Below are the code and all the weights of a small trained network. Each question names an input and a class and asks about switching units off, where a switched-off unit gives its printed mean instead of its output.

import numpy as np


def w(rows, s, z=0):
    codes = np.array(rows[::2]) - 128.0
    scale = np.full(codes.shape[1], s)
    scale[-1] = z or s
    return codes * scale


def f(y):
    return np.maximum(y, 0)


def log_softmax(a):
    a = a - a.max(-1, keepdims=True)
    return a - np.log(np.exp(a).sum(-1, keepdims=True))


def net(x, mask):
    res = np.array(x, float).reshape(1, 4) / 4 @ E
    y = f(res @ A[0][:, :-1].T + A[0][:, -1])
    res = res + np.where(mask, y, B[0][:, -1]) @ B[0][:, :-1]
    return log_softmax(res[-1] @ U[:, :-1].T + U[:, -1])


A, B = {}, {}
E = w([
[43,128,223,82,99,141,137,104,147,199,19,122],'x0',
[193,193,73,94,162,202,207,121,155,229,25,78],'x1',
[53,50,85,192,72,104,144,37,170,132,128,141],'x2',
[155,103,136,253,176,80,156,165,230,61,110,197],'x3',
],0.011)
A[0] = w([
[120,125,110,156,155,154,209,110,163,173,23,120,163],'neuron 1',
[173,123,2,152,101,133,147,120,149,134,169,83,118],'neuron 2',
[164,129,163,162,199,93,130,177,157,106,153,135,94],'neuron 3',
[64,121,162,88,95,64,91,121,85,106,145,83,185],'neuron 4',
[184,196,129,105,202,169,168,159,161,171,66,108,140],'neuron 5',
[145,109,81,169,120,134,186,139,185,134,53,101,211],'neuron 6',
[109,95,229,118,113,71,106,159,141,42,187,182,206],'neuron 7',
[81,67,158,137,106,66,69,134,140,62,152,176,141],'neuron 8',
[66,46,174,140,91,72,148,96,135,102,128,108,159],'neuron 9',
[136,202,174,43,131,180,103,169,44,141,110,97,141],'neuron 10',
[151,96,24,129,150,114,156,80,116,93,172,147,188],'neuron 11',
[200,112,55,203,157,142,120,204,161,50,156,172,132],'neuron 12',
[154,176,55,75,121,203,203,128,82,147,94,69,255],'neuron 13',
[188,127,67,222,199,77,117,197,161,34,180,137,185],'neuron 14',
],0.0097,0.0051)
B[0] = w([
[93,170,195,97,125,125,199,88,244,178,65,194,207],'neuron 1',
[160,97,116,153,138,177,206,29,96,108,203,74,186],'neuron 2',
[125,158,58,163,133,52,97,184,211,117,111,147,182],'neuron 3',
[100,50,164,99,78,162,69,124,66,119,115,146,195],'neuron 4',
[194,176,213,106,202,206,208,167,107,155,57,185,220],'neuron 5',
[145,192,170,175,72,121,166,44,150,176,109,229,193],'neuron 6',
[137,86,103,208,109,81,48,236,77,73,30,166,232],'neuron 7',
[148,62,95,226,103,97,91,135,100,59,78,179,218],'neuron 8',
[88,108,194,170,64,114,72,51,120,166,128,190,199],'neuron 9',
[218,115,116,7,78,124,42,209,98,217,157,62,226],'neuron 10',
[111,133,129,168,145,152,175,73,72,80,194,65,193],'neuron 11',
[209,255,58,182,138,48,179,78,160,65,232,121,226],'neuron 12',
[120,96,112,53,132,217,164,147,151,136,121,43,239],'neuron 13',
[204,237,27,222,165,30,116,132,152,103,197,195,253],'neuron 14',
],0.0081,0.02)
U = w([
[181,185,222,109,208,224,252,181,170,178,6,160,227],'0',
[71,8,168,201,81,111,48,165,38,45,76,159,102],'1',
[104,73,79,118,131,222,179,58,69,128,179,27,26],'2',
[4,89,210,190,52,75,175,34,234,192,65,184,220],'3',
[240,189,81,200,167,110,181,46,100,67,254,120,3],'4',
[157,180,77,206,192,31,81,229,176,60,150,177,67],'5',
[186,142,140,26,133,176,52,235,67,197,150,34,213],'6',
],0.0085,0.0046)

Each question gives the input, the list of numbers given to net, and the class t.
The units are the neurons (one row each of A and B). Each row of codes is followed by its name. A weight is (code - 128) times the scale printed after its matrix; where a second scale follows, it is the last column's (A, B and U).
mask holds one flag per neuron, in row order. A switched-off neuron (its flag False) gives its mean, the last column of its row in B, instead of its output. The means were averaged over made-up inputs and are rounded, as every weight is.
A unit's drop is (log p(t) with every unit on - log p(t) with that unit switched off) / (log p(t) with every unit on - log p(t) with every unit switched off).
most important unit: the unit with the biggest drop
k most important neurons: the k neurons with the biggest drops, biggest first
drop when u is switched off: that unit's drop, to one decimal
input [-2,7,-4,-8], class 6: most important unit : neuron 10
input [1,-7,-6,-6], class 1: 3 most important neurons : neuron 7; neuron 4; neuron 13
input [8,-2,-1,1], class 3: 4 most important neurons : neuron 9; neuron 10; neuron 8; neuron 1
input [-2,6,-1,-5], class 0: 2 most important neurons : neuron 5; neuron 1
input [-3,0,3,-3], class 2: 2 most important neurons : neuron 14; neuron 12
input [-6,7,6,-3], class 2: 2 most important neurons : neuron 2; neuron 14
input [-4,4,5,-3], class 2: 2 most important neurons : neuron 14; neuron 12
input [-2,0,1,4], class 4: 2 most important neurons : neuron 12; neuron 11
input [2,1,-3,0], class 0: drop when neuron 5 is switched off : 0.1
input [1,-6,-8,-5], class 6: drop when neuron 10 is switched off : 1.5
input [-5,1,0,8], class 4: drop when neuron 12 is switched off : 0.7
input [-6,8,-5,0], class 0: drop when neuron 5 is switched off : 1.5
